Here is a tiny trained network, its code and every weight. The questions are about switching its units off for an input and a target symbol, where a switched-off unit gives its printed mean instead of its output.

import numpy as np


def w(rows, s, z=0):
    codes = np.array(rows[::2]) - 128.0
    scale = np.full(codes.shape[1], s)
    scale[-1] = z or s
    return codes * scale


def f(y):
    return np.maximum(y, 0)


def softmax(a):
    e = np.exp(a - a.max(-1, keepdims=True))
    return e / e.sum(-1, keepdims=True)


def log_softmax(a):
    a = a - a.max(-1, keepdims=True)
    return a - np.log(np.exp(a).sum(-1, keepdims=True))


def net(x, mask):
    ids = ['βγεζθλμπστψω'.index(c) for c in x.split()]
    T = len(ids)
    res = E[ids] + P[:T]
    u = 0
    for l in range(2):
        r = res
        for j in range(2):
            rows = slice(2 * j, 2 * j + 2)
            q, k, v = (r @ M[l][rows].T for M in (Q, K, V))
            z = softmax(np.where(np.tri(T) > 0, q @ k.T / 2**0.5, -1e9)) @ v
            o = O[l][rows]
            res = res + np.where(mask[u + j], z, o[:, -1]) @ o[:, :-1]
        u += 2
        y = f(res @ A[l][:, :-1].T + A[l][:, -1])
        res = res + np.where(mask[u : u + 4], y, B[l][:, -1]) @ B[l][:, :-1]
        u += 4
    return log_softmax(res[-1] @ U[:, :-1].T + U[:, -1])


Q, K, V, O, A, B = {}, {}, {}, {}, {}, {}
E = w([
[172,21,121,215,100,141,128,138],'β',
[150,47,97,241,185,125,123,102],'γ',
[246,61,183,120,95,61,102,160],'ε',
[208,95,141,174,173,70,82,146],'ζ',
[182,34,145,151,107,69,84,134],'θ',
[112,176,128,117,65,101,96,182],'λ',
[70,57,135,59,128,58,122,144],'μ',
[192,107,29,130,144,135,168,160],'π',
[136,121,100,127,48,167,105,52],'σ',
[160,202,91,209,122,155,160,154],'τ',
[162,121,130,114,201,242,41,111],'ψ',
[198,100,189,103,252,136,120,145],'ω',
],0.018)
P = w([
[88,213,54,202,3,216,114,175],'0',
[127,167,98,188,21,202,122,141],'1',
[137,148,127,170,49,184,137,135],'2',
[155,125,147,154,68,162,140,137],'3',
[163,118,177,127,80,143,134,138],'4',
[152,99,185,122,100,139,146,131],'5',
[154,93,207,108,115,129,149,130],'6',
[168,93,225,87,130,112,136,135],'7',
[169,90,230,71,129,99,155,129],'8',
],0.0055)
Q[0] = w([
[53,134,62,148,50,162,140,125],'L0H0',
[170,255,130,88,98,138,120,58],'L0H0',
[66,234,52,55,65,121,187,99],'L0H1',
[85,225,84,47,126,186,192,130],'L0H1',
],0.0096)
K[0] = w([
[156,140,62,181,85,113,128,148],'L0H0',
[120,173,83,91,102,160,126,99],'L0H0',
[161,180,97,180,43,79,148,116],'L0H1',
[165,218,96,251,87,127,181,134],'L0H1',
],0.011)
V[0] = w([
[159,135,54,193,58,100,29,176],'L0H0',
[141,168,95,109,106,148,112,92],'L0H0',
[108,177,184,66,254,161,170,66],'L0H1',
[228,120,122,199,121,115,64,95],'L0H1',
],0.0065)
O[0] = w([
[180,177,205,21,145,50,140,56,207],'L0H0',
[134,116,95,98,164,111,169,173,85],'L0H0',
[202,254,99,139,34,107,33,130,83],'L0H1',
[21,211,164,145,155,79,216,132,254],'L0H1',
],0.0067,0.005)
A[0] = w([
[161,43,217,182,161,121,135,233,145],'L0N0',
[156,116,161,69,64,144,79,74,77],'L0N1',
[178,48,195,132,254,129,156,129,255],'L0N2',
[171,119,127,184,181,153,178,230,104],'L0N3',
],0.0084,0.003)
B[0] = w([
[158,192,120,99,99,145,117,4,236],'L0N0',
[81,156,42,234,166,186,159,160,160],'L0N1',
[147,200,33,109,65,140,76,170,255],'L0N2',
[83,75,77,152,1,178,166,184,172],'L0N3',
],0.0092,0.012)
Q[1] = w([
[250,165,101,156,62,77,105,54],'L1H0',
[82,135,123,127,58,147,128,185],'L1H0',
[182,168,108,179,107,143,60,141],'L1H1',
[176,74,153,69,106,149,76,77],'L1H1',
],0.012)
K[1] = w([
[188,104,178,219,123,200,4,122],'L1H0',
[143,94,144,140,22,25,213,177],'L1H0',
[173,221,77,151,136,249,57,254],'L1H1',
[195,158,184,33,66,197,4,16],'L1H1',
],0.0081)
V[1] = w([
[140,87,106,198,92,1,140,101],'L1H0',
[183,145,113,119,176,225,63,130],'L1H0',
[123,129,116,142,186,91,181,102],'L1H1',
[132,142,78,119,154,133,135,133],'L1H1',
],0.0074)
O[1] = w([
[135,100,102,115,41,1,165,112,131],'L1H0',
[174,169,128,134,79,220,60,183,215],'L1H0',
[96,129,44,156,119,175,52,159,2],'L1H1',
[98,150,127,212,148,97,141,134,180],'L1H1',
],0.0081,0.0071)
A[1] = w([
[2,98,217,105,138,119,136,194,2],'L1N0',
[215,104,102,151,96,106,141,144,160],'L1N1',
[112,179,127,43,122,143,216,171,95],'L1N2',
[116,60,148,32,158,52,33,38,100],'L1N3',
],0.0085,0.0037)
B[1] = w([
[62,73,103,68,131,159,114,192,135],'L1N0',
[67,87,129,127,249,132,127,117,245],'L1N1',
[166,86,168,111,151,109,154,142,189],'L1N2',
[185,86,109,207,57,95,104,135,163],'L1N3',
],0.014,0.011)
U = w([
[152,151,122,243,101,124,254,163,74],'β',
[145,135,136,185,90,166,141,172,224],'γ',
[207,106,171,70,132,120,180,95,110],'ε',
[67,221,74,93,145,55,132,158,161],'ζ',
[155,80,35,132,164,134,181,181,52],'θ',
[145,64,52,217,52,121,123,157,118],'λ',
[53,159,20,197,96,111,145,146,92],'μ',
[36,102,133,107,61,197,190,21,208],'π',
[116,105,94,154,123,129,148,132,77],'σ',
[57,92,147,64,124,122,107,159,254],'τ',
[112,49,39,89,166,161,90,65,62],'ψ',
[93,96,168,220,196,86,130,103,160],'ω',
],0.0071,0.0049)

Each question gives the input, a string of symbols that net reads in full, and the target symbol t.
The units are the heads (2 rows each of Q, K, V and O) and the neurons (one row each of A and B). Each row of codes is followed by its name. A weight is (code - 128) times the scale printed after its matrix; where a second scale follows, it is the last column's (O, A, B and U).
mask holds one flag per unit, layer by layer, with each layer's heads first. A switched-off unit (its flag False) gives its mean, the last column of its rows in O or B, instead of its output. The means were averaged over made-up inputs and are rounded, as every weight is.
A unit's drop is (log p(t) with every unit on - log p(t) with that unit switched off) / (log p(t) with every unit on - log p(t) with every unit switched off).
The circuit of an input: a set's keep is (log p(t) with only the set's units on - log p(t) with every unit switched off) / (log p(t) with every unit on - log p(t) with every unit switched off). Starting from all 12 units, units are removed one at a time, each time the one whose removal leaves the highest keep (on an exact tie, the one counted first), for as long as the keep stays at least 0.8.
circuit, biggest first: the units of the circuit, biggest drop first
k most important neurons: the k neurons with the biggest drops, biggest first
which heads matter: for each layer, one digit per head in row order, 1 if its drop is at least 0.15 and else 0, layers parted by /
input ε ψ θ, target γ: circuit, biggest first : L1H0, L0N3
input μ ψ β, target γ: which heads matter : 10 / 10
input ε ζ γ ε ζ θ γ θ, target λ: circuit, biggest first : L1N3, L0H1, L0N1, L1H0
input σ μ γ μ τ λ, target τ: which heads matter : 00 / 00
input γ μ β ε π ψ ε ε, target γ: 2 most important neurons : L0N1, L0N3
input τ ω ε β, target ω: circuit, biggest first : L0H1, L1N1, L0N2, L1H0
input ε μ ω σ μ ψ ε, target γ: circuit, biggest first : L1H0
input ψ π λ ω ε ε τ λ μ, target λ: which heads matter : 00 / 00
input ψ ε σ ε ζ ω τ β, target ω: circuit, biggest first : L0H1, L1N1, L0N2, L0N3
input μ θ λ, target τ: circuit, biggest first : L0N0, L1N0, L0N2
input π σ γ θ σ β θ, target λ: circuit, biggest first : L1N3, L1H0, L0H0
input ε ψ ε λ β, target γ: circuit, biggest first : L1H0, L0N3, L0H0
input ζ τ μ μ ε σ ψ, target γ: circuit, biggest first : L1N1, L1H0
input ψ σ ω γ ω μ ζ ε β, target ψ: circuit, biggest first : L1N1, L0H1
input ω ψ ζ θ, target γ: circuit, biggest first : L1H0, L0H1
input ε λ γ γ λ γ, target μ: circuit, biggest first : L0N2, L0H1, L1H1
input ζ θ τ ψ, target γ: 2 most important neurons : L0N3, L1N1
input μ τ γ β, target ψ: which heads matter : 01 / 00
input μ ε ε γ, target ψ: circuit, biggest first : L0H1, L1N1, L0N2
input ε ζ γ, target μ: circuit, biggest first : L0H1, L0N2, L1H1
input ζ τ θ μ, target λ: 2 most important neurons : L1N3, L1N1
input σ σ ε π ζ, target ζ: which heads matter : 11 / 00
input λ β μ ε λ ζ π θ, target ψ: 2 most important neurons : L1N1, L0N0
input ψ ζ π ζ μ θ, target ψ: 3 most important neurons : L1N1, L0N1, L0N2
input π λ ε β, target π: 2 most important neurons : L0N0, L0N1
input ζ ω θ, target ω: which heads matter : 01 / 00
input ε ψ ε ζ, target γ: most important neuron : L1N1
